Below is a small trained network, with its code and all its weights. Each question gives an input and a class and asks what happens when units are switched off, that is, made to give their printed mean instead of their output.

import numpy as np


def w(rows, s, z=0):
    codes = np.array(rows[::2]) - 128.0
    scale = np.full(codes.shape[1], s)
    scale[-1] = z or s
    return codes * scale


def f(y):
    return np.maximum(y, 0)


def log_softmax(a):
    a = a - a.max(-1, keepdims=True)
    return a - np.log(np.exp(a).sum(-1, keepdims=True))


def net(x, mask):
    res = np.array(x, float).reshape(1, 4) / 4 @ E
    y = f(res @ A[0][:, :-1].T + A[0][:, -1])
    res = res + np.where(mask, y, B[0][:, -1]) @ B[0][:, :-1]
    return log_softmax(res[-1] @ U[:, :-1].T + U[:, -1])


A, B = {}, {}
E = w([
[125,125,126,129,127,128],'x0',
[235,57,17,13,52,173],'x1',
[54,181,79,29,217,246],'x2',
[72,228,24,191,2,160],'x3',
],0.0072)
A[0] = w([
[187,64,194,203,82,31,56],'n0',
[161,50,183,71,229,106,164],'n1',
[53,197,45,192,58,165,183],'n2',
[172,84,177,94,218,119,155],'n3',
[59,219,43,178,63,160,159],'n4',
[111,172,133,61,208,198,74],'n5',
[2,195,214,231,214,97,72],'n6',
[41,191,217,195,177,125,95],'n7',
[153,71,193,89,234,118,157],'n8',
[209,79,25,53,105,181,75],'n9',
[204,117,99,37,76,168,98],'n10',
[39,173,94,60,213,197,69],'n11',
[81,239,51,189,14,153,158],'n12',
[228,64,51,44,73,183,63],'n13',
[81,141,106,43,184,212,49],'n14',
[218,103,90,48,97,150,42],'n15',
[81,169,128,107,173,191,86],'n16',
[192,47,162,213,42,40,4],'n17',
[145,65,186,122,208,134,140],'n18',
[23,211,220,226,215,107,80],'n19',
[58,180,122,75,198,195,61],'n20',
[81,169,71,61,184,174,70],'n21',
[166,63,170,230,52,33,71],'n22',
[67,154,114,46,203,197,50],'n23',
[181,42,185,82,247,123,179],'n24',
[149,64,172,122,210,114,93],'n25',
],0.008,0.0025)
B[0] = w([
[229,160,126,220,214,53,226],'n0',
[69,189,197,110,34,218,218],'n1',
[79,196,226,104,31,222,234],'n2',
[68,189,206,108,64,209,199],'n3',
[86,203,192,101,30,223,233],'n4',
[218,152,130,231,182,57,192],'n5',
[21,12,30,14,181,62,253],'n6',
[42,45,52,57,140,103,221],'n7',
[79,197,190,111,51,219,211],'n8',
[34,76,51,31,149,116,223],'n9',
[58,55,47,112,151,88,203],'n10',
[241,171,137,217,218,56,214],'n11',
[87,213,254,149,19,250,252],'n12',
[43,15,27,26,181,81,232],'n13',
[215,145,154,220,209,63,198],'n14',
[74,58,68,89,137,110,197],'n15',
[172,127,129,189,181,78,179],'n16',
[243,183,134,224,215,39,230],'n17',
[106,178,200,124,29,206,192],'n18',
[15,27,23,14,166,78,250],'n19',
[216,165,115,221,195,67,199],'n20',
[204,163,159,214,181,96,192],'n21',
[239,202,139,219,217,64,235],'n22',
[210,171,156,221,187,73,201],'n23',
[53,206,201,109,31,218,228],'n24',
[92,153,179,115,71,197,187],'n25',
],0.0072,0.011)
U = w([
[70,241,235,94,10,250,122],'0',
[39,25,13,6,178,68,208],'1',
[254,207,146,226,216,38,2],'2',
],0.0095,0.0032)

Each question gives the input, the list of numbers given to net, and the class t.
The units are the neurons (one row each of A and B). Each row of codes is followed by its name. A weight is (code - 128) times the scale printed after its matrix; where a second scale follows, it is the last column's (A, B and U).
mask holds one flag per neuron, in row order. A switched-off neuron (its flag False) gives its mean, the last column of its row in B, instead of its output. The means were averaged over made-up inputs and are rounded, as every weight is.
A unit's drop is (log p(t) with every unit on - log p(t) with that unit switched off) / (log p(t) with every unit on - log p(t) with every unit switched off).
most important unit: the unit with the biggest drop
top k neurons: the k neurons with the biggest drops, biggest first
drop of u: that unit's drop, to one decimal
input [1,-7,8,-5], class 2: top 4 neurons => [n11, n23, n20, n5]
input [5,1,6,5], class 2: most important unit => n11
input [-3,-6,-6,-4], class 1: top 3 neurons => [n6, n19, n7]
input [5,-7,8,0], class 2: top 4 neurons => [n11, n20, n23, n5]
input [4,-6,-5,0], class 1: top 2 neurons => [n6, n19]
input [3,-5,-5,-1], class 1: top 4 neurons => [n6, n19, n7, n11]
input [5,-4,5,-3], class 2: top 2 neurons => [n11, n13]
input [-1,4,6,-7], class 0: top 2 neurons => [n24, n1]
input [8,-7,-2,-5], class 1: top 2 neurons => [n6, n19]
input [-6,5,5,-5], class 0: top 2 neurons => [n24, n6]
input [-2,-8,8,1], class 1: drop of n22 => 0.2
input [-7,-7,-4,3], class 1: drop of n3 => 0.0
input [4,3,4,-3], class 2: drop of n14 => 0.3
input [-7,7,4,5], class 1: top neuron => [n13]
